Below is a small trained network, with its code and all its weights. Each question gives an input and a target symbol and asks what happens when units are switched off, that is, made to give their printed mean instead of their output.

import numpy as np


def w(rows, s, z=0):
    codes = np.array(rows[::2]) - 128.0
    scale = np.full(codes.shape[1], s)
    scale[-1] = z or s
    return codes * scale


def norm(h):
    return h / np.sqrt((h * h).mean(-1, keepdims=True) + 1e-5)


def f(y):
    return np.maximum(y, 0)


def softmax(a):
    e = np.exp(a - a.max(-1, keepdims=True))
    return e / e.sum(-1, keepdims=True)


def log_softmax(a):
    a = a - a.max(-1, keepdims=True)
    return a - np.log(np.exp(a).sum(-1, keepdims=True))


def net(x, mask):
    ids = ['βδεηλμτψω'.index(c) for c in x.split()]
    T = len(ids)
    res = E[ids] + P[:T]
    r = norm(res)
    for j in range(2):
        rows = slice(2 * j, 2 * j + 2)
        q, k, v = (r @ M[0][rows].T for M in (Q, K, V))
        z = softmax(np.where(np.tri(T) > 0, q @ k.T / 2**0.5, -1e9)) @ v
        o = O[0][rows]
        res = res + np.where(mask[j], z, o[:, -1]) @ o[:, :-1]
    y = f(norm(res) @ A[0][:, :-1].T + A[0][:, -1])
    res = res + np.where(mask[2:6], y, B[0][:, -1]) @ B[0][:, :-1]
    return log_softmax(norm(res)[-1] @ U[:, :-1].T + U[:, -1])


Q, K, V, O, A, B = {}, {}, {}, {}, {}, {}
E = w([
[126,168,169,110,81,46,234,162,125],'β',
[91,109,80,106,90,66,122,117,43],'δ',
[91,129,192,98,113,138,85,149,131],'ε',
[172,254,135,128,145,120,130,200,173],'η',
[151,151,100,156,118,120,121,225,87],'λ',
[154,211,110,63,150,106,130,131,114],'μ',
[92,179,103,130,119,107,110,75,163],'τ',
[200,124,163,141,75,154,134,86,94],'ψ',
[179,113,156,143,149,44,87,128,134],'ω',
],0.007)
P = w([
[45,237,103,108,80,86,73,155,161],'0',
[26,253,200,223,175,100,146,115,52],'1',
[49,209,140,184,186,134,80,123,108],'2',
[63,186,156,181,183,138,84,124,91],'3',
[129,110,93,4,37,117,66,169,225],'4',
[118,169,127,35,134,125,60,84,142],'5',
[134,146,121,37,117,134,51,92,103],'6',
[122,165,237,143,174,170,116,85,85],'7',
],0.0022)
Q[0] = w([
[135,138,114,125,116,118,115,125,123],'h0',
[145,101,104,94,92,130,123,142,168],'h0',
[131,5,87,122,203,242,215,134,154],'h1',
[124,134,157,116,97,140,101,124,120],'h1',
],0.026)
K[0] = w([
[123,121,119,144,161,192,79,114,104],'h0',
[80,174,195,221,240,117,184,91,35],'h0',
[2,244,13,143,140,32,183,225,141],'h1',
[206,59,171,99,84,206,131,94,152],'h1',
],0.0091)
V[0] = w([
[90,119,43,104,227,48,158,173,152],'h0',
[188,172,182,111,102,50,50,125,73],'h0',
[6,141,187,58,114,198,116,175,119],'h1',
[134,155,70,136,79,245,213,88,93],'h1',
],0.011)
O[0] = w([
[185,100,2,133,121,71,142,99,152,135],'h0',
[118,65,165,106,196,184,172,159,158,248],'h0',
[34,101,139,113,100,241,145,164,131,102],'h1',
[135,157,52,52,54,174,139,152,142,67],'h1',
],0.0068,0.014)
A[0] = w([
[146,195,203,243,170,156,178,141,235,4],'n0',
[126,61,135,229,146,208,181,100,229,100],'n1',
[205,203,92,71,16,6,34,179,134,82],'n2',
[191,254,223,130,81,191,152,162,150,113],'n3',
],0.0072,0.0017)
B[0] = w([
[157,32,75,137,65,178,87,131,207,230],'n0',
[139,248,168,131,75,89,82,98,61,255],'n1',
[83,144,163,59,44,44,3,157,132,200],'n2',
[154,33,134,127,130,131,122,46,31,219],'n3',
],0.0061,0.0055)
U = w([
[132,120,149,136,34,75,244,145,186,135],'β',
[55,34,34,121,131,89,149,89,37,64],'δ',
[28,106,232,106,148,200,102,177,128,190],'ε',
[194,81,43,148,102,194,89,140,239,131],'η',
[170,168,91,180,123,115,99,255,55,98],'λ',
[163,187,72,66,239,184,225,132,199,121],'μ',
[100,235,137,128,63,88,52,57,113,173],'τ',
[190,85,146,100,98,167,144,38,20,4],'ψ',
[160,81,197,164,224,29,97,86,148,183],'ω',
],0.0049,0.0018)

Each question gives the input, a string of symbols that net reads in full, and the target symbol t.
The units are the heads (2 rows each of Q, K, V and O) and the neurons (one row each of A and B). Each row of codes is followed by its name. A weight is (code - 128) times the scale printed after its matrix; where a second scale follows, it is the last column's (O, A, B and U).
mask holds one flag per unit, heads first, then neurons. A switched-off unit (its flag False) gives its mean, the last column of its rows in O or B, instead of its output. The means were averaged over made-up inputs and are rounded, as every weight is.
A unit's drop is (log p(t) with every unit on - log p(t) with that unit switched off) / (log p(t) with every unit on - log p(t) with every unit switched off).
The circuit of an input: a set's keep is (log p(t) with only the set's units on - log p(t) with every unit switched off) / (log p(t) with every unit on - log p(t) with every unit switched off). Starting from all 6 units, units are removed one at a time, each time the one whose removal leaves the highest keep (on an exact tie, the one counted first), for as long as the keep stays at least 0.8.
circuit, biggest first: the units of the circuit, biggest drop first
top k neurons: the k neurons with the biggest drops, biggest first
which heads matter: for each layer, one digit per head in row order, 1 if its drop is at least 0.15 and else 0, layers parted by /
input λ ψ τ τ τ ω ω δ, target τ: top neuron : (n2)
input ψ δ δ ω τ τ η η, target τ: which heads matter : 11
input ε μ δ, target ε: which heads matter : 01
input ε ψ τ, target ψ: circuit, biggest first : (h0 n3 h1)
input μ ω η ψ ψ η, target ψ: circuit, biggest first : (n3 h0 h1)
input η τ τ μ τ μ, target μ: circuit, biggest first : (h1 h0 n3 n2)
input ψ ω τ μ ε μ δ λ, target ψ: circuit, biggest first : (n3 h0 h1)
input δ β β τ ε β, target ε: which heads matter : 01
input ω ψ ε β, target μ: circuit, biggest first : (h0 h1)
input μ ψ ψ τ ε ω, target ψ: circuit, biggest first : (h0 h1 n3)
input ω τ ε β ψ ε β ω, target ε: which heads matter : 10
input μ ω τ ψ ω, target μ: circuit, biggest first : (h0 h1 n0)
input δ τ ψ μ ψ μ, target ψ: circuit, biggest first : (h0 n3 h1)
input δ τ β, target β: top 2 neurons : (n1 n3)
input η β μ δ, target δ: top 2 neurons : (n2 n3)
input ε η τ ω ε μ λ, target ε: circuit, biggest first : (h1)
input τ β β μ δ δ δ η, target η: which heads matter : 10
input τ ψ ω β τ δ β δ, target τ: which heads matter : 11
input μ τ τ δ ω ψ, target τ: circuit, biggest first : (n2 h1)
input τ τ δ, target δ: circuit, biggest first : (h0 h1 n1)
input τ ω τ τ η ε ψ μ, target ψ: top neuron : (n3)
input μ τ τ, target τ: circuit, biggest first : (n1 h1)
input ψ β β, target ε: which heads matter : 10
